Here is a tiny trained network, its code and every weight. The questions are about switching its units off for an input and a class, where a switched-off unit gives its printed mean instead of its output.

import numpy as np


def w(rows, s, z=0):
    codes = np.array(rows[::2]) - 128.0
    scale = np.full(codes.shape[1], s)
    scale[-1] = z or s
    return codes * scale


def f(y):
    return y / 2 * (1 + np.tanh(0.7978845608 * (y + 0.044715 * y**3)))


def log_softmax(a):
    a = a - a.max(-1, keepdims=True)
    return a - np.log(np.exp(a).sum(-1, keepdims=True))


def net(x, mask):
    res = np.array(x, float).reshape(1, 7) / 4 @ E
    y = f(res @ A[0][:, :-1].T + A[0][:, -1])
    res = res + np.where(mask, y, B[0][:, -1]) @ B[0][:, :-1]
    return log_softmax(res[-1] @ U[:, :-1].T + U[:, -1])


A, B = {}, {}
E = w([
[147,135,116,109,115,134,137,124,143,117,107],'x0',
[40,60,155,147,53,67,176,212,214,179,35],'x1',
[144,254,90,114,132,116,204,182,177,131,112],'x2',
[190,160,188,194,219,126,169,84,136,143,63],'x3',
[161,132,80,85,108,113,157,95,165,146,103],'x4',
[163,122,121,226,60,159,149,149,240,137,167],'x5',
[157,103,4,166,175,72,44,160,165,69,148],'x6',
],0.0095)
A[0] = w([
[143,62,110,120,115,122,130,62,135,156,149,78],'n1',
[179,178,119,114,135,176,120,70,106,105,213,1],'n2',
[106,125,89,68,44,133,121,126,139,121,196,27],'n3',
[137,76,174,127,109,192,69,86,130,103,132,38],'n4',
[200,116,126,149,152,102,159,41,169,164,86,127],'n5',
[123,153,205,93,65,187,172,85,109,171,143,115],'n6',
[177,122,132,196,62,177,137,113,190,136,180,76],'n7',
[109,251,117,112,128,130,133,152,156,147,171,53],'n8',
],0.012,0.0052)
B[0] = w([
[165,94,103,140,111,98,221,124,138,76,106,159],'n1',
[43,119,150,126,88,97,112,187,200,183,80,239],'n2',
[140,213,239,200,187,186,108,139,107,130,139,202],'n3',
[216,113,108,126,89,142,228,98,122,125,137,188],'n4',
[109,160,187,148,100,178,93,153,100,111,204,213],'n5',
[136,136,53,151,160,104,59,149,162,107,143,246],'n6',
[81,148,114,39,173,103,111,106,72,137,97,225],'n7',
[215,9,127,144,89,132,207,56,86,84,136,206],'n8',
],0.011,0.013)
U = w([
[144,164,229,181,159,215,111,152,67,124,134,69],'0',
[87,102,164,117,59,107,131,170,169,206,77,125],'1',
[181,81,128,136,92,135,184,102,81,116,116,72],'2',
[119,136,150,102,124,125,106,123,96,101,150,254],'3',
[148,140,47,146,159,103,56,125,152,80,166,111],'4',
[88,147,144,10,172,121,118,88,34,136,100,120],'5',
],0.011,0.0092)

Each question gives the input, the list of numbers given to net, and the class t.
The units are the neurons (one row each of A and B). Each row of codes is followed by its name. A weight is (code - 128) times the scale printed after its matrix; where a second scale follows, it is the last column's (A, B and U).
mask holds one flag per neuron, in row order. A switched-off neuron (its flag False) gives its mean, the last column of its row in B, instead of its output. The means were averaged over made-up inputs and are rounded, as every weight is.
A unit's drop is (log p(t) with every unit on - log p(t) with that unit switched off) / (log p(t) with every unit on - log p(t) with every unit switched off).
The circuit of an input: a set's keep is (log p(t) with only the set's units on - log p(t) with every unit switched off) / (log p(t) with every unit on - log p(t) with every unit switched off). Starting from all 8 units, units are removed one at a time, each time the one whose removal leaves the highest keep (on an exact tie, the one counted first), for as long as the keep stays at least 0.8.
circuit, biggest first: the units of the circuit, biggest drop first
unit that matters most: the unit with the biggest drop
k most important neurons: the k neurons with the biggest drops, biggest first
input [-4,4,-5,-6,8,-4,8], class 3: unit that matters most -> n6
input [0,5,-4,-3,-2,2,-6], class 4: circuit, biggest first -> [n6; n2]
input [-6,-1,2,4,8,-6,-6], class 3: circuit, biggest first -> [n3; n7; n5]
input [-2,4,-4,-6,-2,1,-1], class 0: 2 most important neurons -> [n3; n2]
input [-4,7,-6,7,7,7,2], class 0: 3 most important neurons -> [n5; n2; n6]
input [6,-2,-6,8,5,3,6], class 0: 2 most important neurons -> [n5; n6]
input [-7,1,-5,5,-2,6,0], class 5: 3 most important neurons -> [n7; n3; n8]
input [3,7,1,7,-3,0,-1], class 0: 2 most important neurons -> [n2; n5]
input [6,4,-3,-5,8,5,4], class 3: circuit, biggest first -> [n7; n3]
input [0,-8,1,-7,-6,1,-6], class 1: 2 most important neurons -> [n2; n5]
input [8,6,0,3,7,-3,-1], class 3: 3 most important neurons -> [n2; n5; n3]
input [-1,4,1,-4,6,-2,-6], class 3: 2 most important neurons -> [n2; n3]
input [8,-1,8,-5,3,-7,-5], class 2: 2 most important neurons -> [n8; n7]
input [7,-7,-8,0,1,-3,-3], class 2: unit that matters most -> n4
input [2,-6,2,-3,-6,7,6], class 5: circuit, biggest first -> [n7; n6]
input [-1,3,4,0,8,-7,-4], class 3: circuit, biggest first -> [n7; n2]
input [-7,-6,6,-3,6,-6,-6], class 1: 2 most important neurons -> [n2; n7]
input [0,0,-7,-3,-5,-2,6], class 2: circuit, biggest first -> [n4; n6]
input [7,-6,-3,-5,-6,-4,6], class 1: circuit, biggest first -> [n2; n6]
input [3,2,6,-2,1,-3,-1], class 2: unit that matters most -> n8
